In the rows, 128 means zero.
Each row of numbers stands for one thing and depends on some of the facts below. Use the named rows to name the rest.

Some facts about the things:
bagoples | β nosus runu | ω a | Ψ e | σ 641
birir | ω a | Ψ d | σ 826
bizul | ω b | Ψ d | σ 702
brubar | ω c | Ψ d | σ 641
butri | β tatruk tidogre | ω a | Ψ d | σ 815
defla | ω a | Ψ e | σ 815
dokle | ω a | Ψ d | σ 815
drimiskir | β klogrik fazam gruflom | ω c | Ψ e | σ 826
drunutu | ω c | Ψ d | σ 826
fanur | ω a | Ψ f | σ 702
fasus | β runu | ω a | Ψ d | σ 826
fazam | ω a | Ψ d | σ 702
flebrubri | ω b | Ψ d | σ 641
flodren | β floflefor kosotri klogrik | ω a | Ψ e | σ 826
floflefor | ω a | Ψ e | σ 815
flone | β troski | ω a | Ψ d | σ 826
floton | ω a | Ψ d | σ 641
flumos | β fazam | ω b | Ψ d | σ 826
fomim | ω a | Ψ e | σ 641
futu | β floflefor zikam | ω a | Ψ e | σ 826
gipline | ω c | Ψ d | σ 815
grakil | ω b | Ψ f | σ 826
grirak | β skagen | ω c | Ψ e | σ 826
gruflom | ω b | Ψ d | σ 641
gruri | ω b | Ψ d | σ 815
grutetruk | ω c | Ψ e | σ 826
gubos | β kosotri librinur | ω c | Ψ e | σ 702
kezi | β brubar zitrak tidivi tidogre | ω a | Ψ d | σ 826
kidun | ω b | Ψ e | σ 815
klerek | ω c | Ψ f | σ 641
kleren | β vumik lifan fazam flebrubri | ω c | Ψ d | σ 815
klogrik | ω c | Ψ f | σ 815
kofis | β bizul | ω c | Ψ d | σ 826
kosotri | ω c | Ψ d | σ 826
laske | β pufo gruflom | ω c | Ψ e | σ 815
librinur | ω a | Ψ d | σ 641
lifan | ω a | Ψ d | σ 641
lufli | ω c | Ψ d | σ 641
metrodim | β fazam | ω a | Ψ d | σ 702
mubro | β dokle stoklo | ω b | Ψ e | σ 641
nadre | β raflifon lufli | ω b | Ψ d | σ 826
nanakim | β fanur | ω b | Ψ d | σ 641
nosus | ω a | Ψ d | σ 826
nubrek | β nosus | ω b | Ψ f | σ 641
plokuden | ω c | Ψ d | σ 826
pufo | ω b | Ψ d | σ 702
raflifon | ω c | Ψ d | σ 641
reger | ω a | Ψ e | σ 826
ridok | β skagen | ω c | Ψ f | σ 641
runu | ω a | Ψ d | σ 826
skagen | ω a | Ψ f | σ 815
stegri | ω a | Ψ e | σ 815
stoklo | ω a | Ψ f | σ 826
takel | β drunutu defla plokuden fomim zudano | ω a | Ψ d | σ 641
tapim | β nosus | ω a | Ψ f | σ 826
tatruk | ω a | Ψ d | σ 702
tidivi | ω b | Ψ e | σ 815
tidogre | ω b | Ψ d | σ 641
troski | ω c | Ψ d | σ 826
truken | ω c | Ψ e | σ 702
voper | ω a | Ψ f | σ 702
vumik | ω b | Ψ d | σ 641
vuram | ω b | Ψ f | σ 815
zagan | β floflefor plokuden | ω a | Ψ e | σ 702
zikam | ω a | Ψ f | σ 641
zitrak | ω c | Ψ d | σ 641
zudano | ω b | Ψ d | σ 826

Some things and their rows:
125  137  153  148  130  123  148  174  96  113  122  137  119  123  143  109  120  166  123  160  87  151  70  129  135  137  98  139  118  134  117  117  136  103  132  104  132  123  154  135  98  123  134  114  110  96  143  160  146  117  134  164  139  113  127  115  124  136: pufo
137  122  148  140  141  140  129  126  115  127  161  139  135  150  125  100  111  110  125  125  134  140  116  114  125  163  185  143  124  141  113  95  100  136  138  107  132  127  133  122  133  127  115  132  127  128  101  147  109  113  144  123  149  118  143  119  145  124: flumos
106  107  90  147  126  125  113  115  88  146  126  132  118  106  126  172  120  131  116  129  123  123  117  145  123  120  109  123  119  127  133  136  114  142  121  138  134  145  140  122  91  146  128  140  159  135  144  127  168  132  132  135  144  124  95  158  142  139: brubar
135  147  151  148  128  122  150  163  88  113  119  125  123  120  145  107  128  162  123  168  92  144  94  118  129  127  91  144  124  123  119  135  137  89  122  102  139  122  150  126  106  108  136  113  107  109  139  159  141  113  127  170  137  121  124  140  130  125: fazam
139  136  127  136  133  134  127  121  117  134  158  123  136  146  128  101  123  119  131  130  142  134  136  115  123  157  168  129  138  127  117  98  95  135  125  101  141  124  128  91  138  118  129  128  120  141  95  154  109  106  142  129  140  126  131  147  148  126: kezi
115  108  125  155  135  129  116  125  100  146  125  142  127  101  117  174  111  127  119  106  120  136  94  140  120  115  111  131  97  134  127  131  120  139  126  129  131  151  134  138  93  142  123  151  158  126  148  119  157  128  131  127  155  122  110  135  144  131: flebrubri
116  106  124  154  137  129  116  128  103  143  123  141  127  103  120  171  107  126  116  106  122  136  99  137  120  118  107  135  99  133  124  131  118  140  130  128  128  152  133  138  91  139  124  152  158  125  147  121  159  127  131  127  154  125  109  139  147  135: gruflom
123  116  123  154  133  128  114  113  96  149  118  129  129  102  119  173  118  125  118  113  124  131  126  129  115  109  103  138  102  120  130  145  115  131  117  120  141  153  130  127  94  124  127  149  150  133  144  121  151  123  127  139  151  133  108  167  147  127: librinur
139  122  150  130  150  130  137  156  117  138  158  143  121  151  126  123  118  117  125  130  124  143  117  110  145  148  175  127  123  139  112  97  99  146  140  91  131  127  137  124  119  139  119  140  126  140  120  149  97  112  133  144  143  105  132  126  150  127: zudano
126  133  120  120  131  141  124  145  123  145  130  125  128  125  154  82  139  76  141  105  113  104  116  127  136  118  141  144  133  111  110  134  148  133  111  145  142  135  122  144  112  99  117  98  135  103  128  136  143  164  161  140  117  114  126  124  125  164: kleren
135  137  136  139  132  139  127  114  112  130  156  124  141  147  128  92  120  111  130  127  145  137  142  110  121  162  167  143  129  128  118  102  96  130  128  107  142  126  126  101  143  111  123  130  120  133  92  151  108  109  142  125  142  129  137  145  147  124: fasus
142  114  144  136  139  141  128  133  98  129  150  133  115  159  130  124  119  105  121  153  123  127  147  105  139  158  186  136  136  137  107  118  105  146  129  110  125  123  142  134  112  129  114  119  119  141  120  145  93  112  131  143  135  111  131  144  149  122: troski
152  143  137  96  125  125  145  133  174  134  94  121  118  120  135  117  164  112  150  83  130  118  134  132  143  72  121  117  139  101  131  153  162  116  126  140  131  113  89  150  118  129  137  113  114  132  146  98  99  148  124  138  91  126  143  115  119  144: floflefor
146  147  130  98  120  127  140  128  171  130  102  119  124  118  135  104  162  114  147  80  138  119  132  138  138  85  119  119  143  103  133  147  162  117  125  150  135  109  88  141  129  123  137  113  115  124  135  95  113  148  133  122  90  130  144  105  118  150: stegri
129  126  91  114  120  126  132  84  149  94  145  136  131  149  119  99  118  129  127  116  150  144  159  131  119  141  183  121  167  135  149  122  124  111  147  141  105  86  113  124  169  161  123  123  122  142  101  124  93  126  116  116  134  134  164  122  122  116: grirak
151  134  143  114  126  135  141  94  150  105  130  127  133  146  112  115  127  133  129  113  154  144  172  118  121  134  168  123  145  130  137  120  120  112  141  129  116  96  105  126  151  143  126  128  105  148  112  112  79  108  111  114  123  143  161  120  130  106: futu
123  136  128  131  106  132  153  118  116  72  95  132  117  129  137  103  131  171  123  156  112  147  112  147  118  127  100  133  154  132  142  153  161  77  133  156  103  84  128  146  128  148  132  95  99  107  141  119  129  121  114  134  121  141  154  104  100  117: gubos
132  151  146  130  109  128  156  120  125  83  94  120  128  116  130  105  133  178  127  145  119  153  121  136  115  115  83  135  139  122  140  147  159  68  132  142  115  92  119  137  133  134  140  108  94  110  138  120  126  111  113  134  123  150  154  109  105  117: zagan
119  115  132  121  128  115  108  123  150  138  112  119  139  105  108  198  118  144  115  156  130  115  163  124  123  119  81  119  101  141  145  164  141  140  126  136  120  162  145  135  153  116  129  161  142  136  150  108  149  134  101  112  128  144  109  138  111  92: zikam
92  114  124  127  120  122  102  112  160  127  120  129  147  114  110  169  107  140  113  136  143  112  131  137  108  139  89  122  104  153  141  139  141  139  131  157  115  163  141  131  167  123  124  155  153  119  131  102  171  143  116  75  135  153  118  103  102  109: nubrek
128  147  118  83  133  103  122  158  198  146  133  117  146  118  141  109  146  112  147  127  122  100  140  117  151  102  102  115  130  117  140  142  163  136  125  129  131  148  129  127  186  93  140  135  132  119  129  132  131  168  128  135  93  128  131  116  96  133: skagen

Rows to name:
137  117  124  129  118  123  126  92  133  124  90  127  122  98  103  193  128  151  122  98  141  141  152  142  117  87  93  117  117  123  151  158  137  113  133  146  117  122  106  142  109  159  135  149  137  147  157  89  128  120  100  121  130  144  128  138  136  110 | fomim
95  119  113  164  108  141  105  110  100  143  116  122  129  108  124  144  129  137  124  112  153  118  87  170  105  147  101  130  112  134  120  101  99  151  118  147  147  150  124  104  99  138  130  135  149  128  123  116  185  120  152  73  139  141  94  117  142  148 | nanakim
112  158  146  118  104  115  136  172  144  110  102  104  125  132  136  128  160  201  128  222  120  110  120  143  133  154  56  108  138  141  128  120  140  121  122  121  123  133  152  102  153  112  152  108  93  121  129  142  155  110  107  113  93  146  105  104  91  109 | fanur
132  136  134  101  121  126  138  135  174  130  102  130  122  126  135  106  160  114  147  77  136  123  102  148  141  90  124  115  138  114  131  130  161  125  132  149  128  110  89  155  128  143  130  113  122  119  139  95  113  155  138  113  95  121  146  82  114  161 | kidun
127  126  149  103  139  119  125  138  177  120  152  133  139  161  113  137  119  135  123  171  136  124  151  111  137  165  155  112  125  156  126  107  122  153  148  113  112  139  146  129  186  126  124  143  118  136  108  133  103  123  110  102  119  132  140  97  111  99 | grakil
138  135  137  97  139  110  124  142  175  133  146  121  137  154  119  147  133  142  125  182  141  116  174  107  145  149  144  105  135  146  132  117  115  154  140  101  116  137  149  110  181  120  135  149  115  151  108  137  96  116  101  118  107  131  129  128  113  95 | stoklo
140  145  124  116  134  123  129  166  136  165  126  124  123  121  152  101  157  101  146  102  118  111  101  129  151  96  117  126  128  102  116  119  135  139  112  115  160  142  117  123  112  102  139  116  132  122  134  142  128  151  153  154  104  107  114  136  137  166 | dokle
134  123  149  143  129  159  126  119  93  120  144  125  127  164  130  106  120  101  124  149  137  120  150  118  124  179  185  145  139  140  103  111  100  144  121  128  129  124  134  125  118  122  111  110  115  133  104  138  110  107  146  112  138  129  130  128  144  124 | kofis
135  136  124  95  121  119  140  150  177  139  104  135  109  125  136  117  167  128  148  85  133  122  95  154  152  83  119  99  141  114  129  125  155  134  135  141  127  112  89  147  115  152  141  117  121  130  144  100  114  152  134  122  88  110  136  88  117  162 | tidivi
106  108  109  150  130  122  112  131  103  150  126  138  122  106  122  170  116  136  121  105  128  133  93  148  122  119  109  123  104  131  134  121  110  149  126  126  140  151  135  121  95  150  131  152  159  132  144  126  164  126  135  120  150  122  99  134  146  140 | tidogre
116  127  115  136  111  134  120  68  133  113  95  120  135  98  108  161  123  140  121  89  157  137  146  149  98  104  94  132  124  123  152  154  136  104  126  166  123  121  97  128  128  148  131  139  138  136  135  82  148  122  114  86  135  162  133  128  126  112 | bagoples
126  149  149  153  123  132  145  145  89  105  122  122  135  117  146  86  122  152  125  159  102  144  98  122  117  141  94  155  125  121  122  128  136  84  117  115  138  123  144  118  119  98  133  108  104  95  128  158  147  116  136  155  144  131  133  135  121  133 | metrodim
106  111  103  137  112  126  119  84  140  115  99  138  128  103  105  170  122  150  123  81  153  142  115  165  107  108  101  115  121  133  151  134  134  124  139  164  118  121  101  133  124  171  132  146  146  134  142  85  154  127  118  86  137  150  132  110  124  128 | mubro
132  137  145  106  128  126  118  121  170  118  152  112  152  155  116  119  121  131  126  165  148  113  179  105  124  168  150  124  133  146  131  116  122  138  134  127  120  134  139  110  198  105  126  138  113  138  95  132  105  119  111  99  118  147  139  118  108  93 | tapim
148  133  160  140  138  148  130  122  111  128  151  123  139  152  128  104  118  101  127  131  140  134  151  99  121  162  172  147  125  129  110  108  100  129  121  110  138  126  128  118  130  105  115  127  114  134  101  144  101  106  133  127  145  131  139  142  151  116 | flone
124  139  176  154  125  140  150  175  86  110  111  132  113  133  141  114  132  161  124  175  96  138  70  135  130  149  92  139  116  138  100  114  132  110  122  113  133  126  146  136  85  122  130  104  100  101  145  146  146  109  133  141  130  118  119  105  125  135 | bizul
91  111  80  122  120  113  98  90  150  122  134  127  150  107  113  155  101  134  114  140  136  112  155  139  109  133  98  131  124  146  158  156  146  133  131  165  107  151  149  129  181  122  124  151  160  120  129  117  178  154  111  98  140  153  121  131  91  110 | ridok
101  113  107  119  120  119  102  111  143  127  119  124  136  118  113  184  115  138  115  160  129  106  156  135  119  133  94  120  117  146  145  159  143  148  128  161  108  155  154  139  153  128  122  146  153  129  145  107  163  144  104  100  126  147  108  128  101  103 | klerek
136  121  127  115  122  137  138  90  139  99  136  130  121  157  111  116  125  124  125  124  149  140  170  125  122  142  181  121  157  136  134  128  125  123  142  144  102  91  114  140  149  158  119  115  113  145  112  109  84  115  116  113  126  136  160  117  124  110 | drimiskir
129  127  119  137  142  124  129  126  127  132  170  143  140  144  129  96  108  120  126  116  131  145  117  118  131  155  178  132  130  137  126  88  102  137  144  103  132  124  136  109  149  134  123  137  136  127  100  160  113  121  146  134  155  113  143  127  145  134 | nadre

Now the same things, written a new way:
Known rows:
118  153  127  145  161  96  92  133  136  125  128  132  113  107  98  109  132  128  111: flone
131  125  129  132  133  145  138  116  114  140  122  135  160  126  145  128  119  137  112: kleren
142  154  162  164  163  126  104  151  135  132  134  144  105  77  121  117  127  129  145: flodren
118  112  113  158  112  169  108  126  116  119  123  127  128  140  170  127  122  102  119: klogrik
129  147  155  156  159  125  109  143  141  140  134  152  90  85  121  116  131  136  154: drimiskir
131  107  128  86  113  131  179  121  140  145  116  94  121  155  122  119  143  152  138: gruflom
126  122  150  134  139  161  129  126  119  132  123  132  157  109  160  139  116  138  143: laske
96  110  98  91  144  126  129  99  130  137  98  124  159  131  87  187  123  123  113: pufo
142  155  159  159  159  118  99  152  134  132  140  141  106  80  123  114  122  127  148: futu
129  137  140  125  142  158  130  138  123  131  122  121  153  103  176  137  103  129  133: kidun
126  154  153  146  156  120  100  141  138  128  133  153  90  86  126  116  127  135  153: grutetruk
109  146  94  176  142  105  80  146  151  123  125  136  79  113  153  101  128  96  121: grakil
133  112  106  147  56  130  156  119  129  118  148  130  116  187  170  109  133  123  150: ridok
130  150  135  149  174  92  98  141  131  132  128  129  113  97  104  107  133  130  118: fasus
110  88  89  150  107  137  109  117  115  102  133  146  151  148  119  178  112  79  111: voper
145  123  136  88  82  127  171  114  126  144  142  126  121  175  122  115  143  159  146: lufli
119  144  113  116  144  136  125  118  123  140  110  110  161  126  147  127  118  133  106: gruri
120  149  133  147  165  99  91  138  132  132  122  132  112  102  99  110  132  126  109: birir
133  117  129  102  85  132  176  110  135  135  139  117  129  172  132  118  142  164  144: brubar
149  120  143  94  95  122  173  122  125  134  147  117  144  162  132  122  146  146  130: takel
112  155  121  137  153  102  90  121  141  128  130  140  97  113  96  107  143  145  129: kofis

Rows to name:
116  109  130  110  119  146  132  104  121  113  130  161  151  123  105  191  115  121  143 | truken
129  136  114  187  150  107  85  151  131  112  139  135  96  106  138  102  128  94  118 | tapim
115  84  116  109  137  135  133  107  110  115  112  128  161  125  71  189  117  107  105 | fazam
121  112  105  176  112  148  102  135  107  103  126  120  163  140  184  128  106  81  101 | skagen
117  161  125  117  167  105  92  137  139  140  115  131  96  96  112  118  138  128  110 | zudano
109  108  109  117  133  131  125  105  113  112  123  133  171  135  89  187  121  122  105 | tatruk
131  121  118  95  101  124  178  126  145  142  128  95  129  162  138  113  142  161  135 | tidogre
124  132  130  125  132  143  117  117  113  136  118  130  162  139  138  132  127  132  112 | gipline
123  143  113  177  135  113  69  146  133  110  133  151  95  116  144  100  133  86  105 | stoklo
140  110  100  135  87  131  168  137  138  121  142  113  107  169  178  104  137  118  146 | nubrek
117  150  122  143  168  102  109  139  138  147  114  123  94  91  107  110  130  137  120 | flumos
127  133  123  142  143  142  123  130  117  133  128  113  185  129  149  125  113  135  105 | butri
122  155  130  161  164  98  98  141  139  137  130  134  121  106  114  98  127  146  111 | kezi
116  126  95  156  120  152  109  136  128  120  125  121  142  141  193  121  114  96  111 | vuram

